Below is a small trained network, with its code and all its weights. Each question gives an input and a class and asks what happens when units are switched off, that is, made to give their printed mean instead of their output.

import numpy as np


def w(rows, s, z=0):
    codes = np.array(rows[::2]) - 128.0
    scale = np.full(codes.shape[1], s)
    scale[-1] = z or s
    return codes * scale


def f(y):
    return np.maximum(y, 0)


def log_softmax(a):
    a = a - a.max(-1, keepdims=True)
    return a - np.log(np.exp(a).sum(-1, keepdims=True))


def net(x, mask):
    res = np.array(x, float).reshape(1, 7) / 4 @ E
    y = f(res @ A[0][:, :-1].T + A[0][:, -1])
    res = res + np.where(mask, y, B[0][:, -1]) @ B[0][:, :-1]
    return log_softmax(res[-1] @ U[:, :-1].T + U[:, -1])


A, B = {}, {}
E = w([
[136,63,120,234,63],'x0',
[152,188,134,174,134],'x1',
[137,30,168,167,162],'x2',
[205,123,104,166,172],'x3',
[145,111,14,179,153],'x4',
[148,180,86,254,155],'x5',
[90,140,127,131,188],'x6',
],0.0084)
A[0] = w([
[83,117,137,143,150,122],'n1',
[115,189,91,172,172,81],'n2',
[156,148,143,137,155,126],'n3',
[105,127,169,158,147,91],'n4',
[132,84,48,127,147,107],'n5',
[220,209,141,133,65,193],'n6',
[136,89,85,119,105,123],'n7',
[60,173,103,151,127,115],'n8',
[140,94,74,129,55,83],'n9',
[119,130,74,163,200,144],'n10',
[134,99,136,148,129,34],'n11',
[157,191,88,180,153,73],'n12',
[47,184,233,102,3,143],'n13',
[132,102,145,132,164,81],'n14',
[187,199,104,158,121,145],'n15',
[67,227,142,86,151,132],'n16',
[169,73,137,148,108,1],'n17',
[96,164,185,125,78,152],'n18',
[159,165,149,126,104,120],'n19',
[137,57,57,105,60,146],'n20',
[105,109,187,174,139,150],'n21',
[91,133,157,155,202,103],'n22',
[104,71,151,179,104,138],'n23',
[127,109,161,151,135,56],'n24',
[120,160,68,82,119,135],'n25',
[64,162,139,158,100,84],'n26',
[137,190,95,177,155,89],'n27',
],0.013,0.0038)
B[0] = w([
[124,116,119,137,141,147],'n1',
[105,158,110,150,125,192],'n2',
[135,123,118,120,135,153],'n3',
[147,108,124,150,133,148],'n4',
[113,111,104,103,108,178],'n5',
[217,120,66,107,169,207],'n6',
[97,126,121,142,100,158],'n7',
[112,134,116,135,140,163],'n8',
[107,114,85,133,120,169],'n9',
[91,117,120,107,138,201],'n10',
[136,133,159,132,123,144],'n11',
[111,142,75,153,114,204],'n12',
[90,118,132,3,83,245],'n13',
[96,110,114,121,158,146],'n14',
[154,127,77,138,146,203],'n15',
[106,169,198,129,103,209],'n16',
[129,164,183,163,85,162],'n17',
[121,126,131,75,99,182],'n18',
[145,126,126,106,147,153],'n19',
[88,126,87,163,84,191],'n20',
[139,88,157,145,146,175],'n21',
[100,104,111,148,154,161],'n22',
[116,98,146,137,114,193],'n23',
[141,110,142,136,147,146],'n24',
[139,105,169,139,171,178],'n25',
[120,126,110,115,125,153],'n26',
[124,142,78,154,140,196],'n27',
],0.032,0.012)
U = w([
[118,193,3,172,130,179],'0',
[63,117,177,177,140,209],'1',
[154,219,148,181,88,4],'2',
[102,93,123,155,163,29],'3',
[227,81,97,123,115,97],'4',
[108,46,76,92,44,176],'5',
[91,255,160,23,137,116],'6',
],0.008,0.0035)

Each question gives the input, the list of numbers given to net, and the class t.
The units are the neurons (one row each of A and B). Each row of codes is followed by its name. A weight is (code - 128) times the scale printed after its matrix; where a second scale follows, it is the last column's (A, B and U).
mask holds one flag per neuron, in row order. A switched-off neuron (its flag False) gives its mean, the last column of its row in B, instead of its output. The means were averaged over made-up inputs and are rounded, as every weight is.
A unit's drop is (log p(t) with every unit on - log p(t) with that unit switched off) / (log p(t) with every unit on - log p(t) with every unit switched off).
The circuit of an input: a set's keep is (log p(t) with only the set's units on - log p(t) with every unit switched off) / (log p(t) with every unit on - log p(t) with every unit switched off). Starting from the 12 units with the biggest drops (on a tie, the unit counted first), units are removed one at a time, each time the one whose removal leaves the highest keep (on an exact tie, the one counted first), for as long as the keep stays at least 0.8.
circuit, biggest first: the units of the circuit, biggest drop first
most important unit: the unit with the biggest drop
top k neurons: the k neurons with the biggest drops, biggest first
drop when u is switched off: that unit's drop, to one decimal
input [8,-4,8,4,3,5,2], class 1: circuit, biggest first => n17; n6
input [8,6,8,0,2,-4,-1], class 1: circuit, biggest first => n13; n17
input [-7,-7,7,6,-6,-3,2], class 3: top 2 neurons => n13; n16
input [4,-1,-4,4,-3,-2,4], class 6: most important unit => n20
input [6,-2,-3,4,-5,5,0], class 0: top 3 neurons => n13; n25; n12
input [-7,4,-6,3,-3,3,0], class 0: top 2 neurons => n6; n15
input [2,-7,-2,3,1,3,3], class 0: top 2 neurons => n13; n18
input [2,6,2,-2,-6,6,-2], class 4: top 2 neurons => n6; n20
input [-1,5,7,-3,-3,5,2], class 3: top 2 neurons => n16; n13
input [3,-7,5,8,-2,6,1], class 1: drop when n20 is switched off => 0.0
input [7,2,3,8,-4,-1,-7], class 4: drop when n6 is switched off => 0.2
input [1,8,1,8,4,-7,2], class 0: drop when n13 is switched off => 0.5
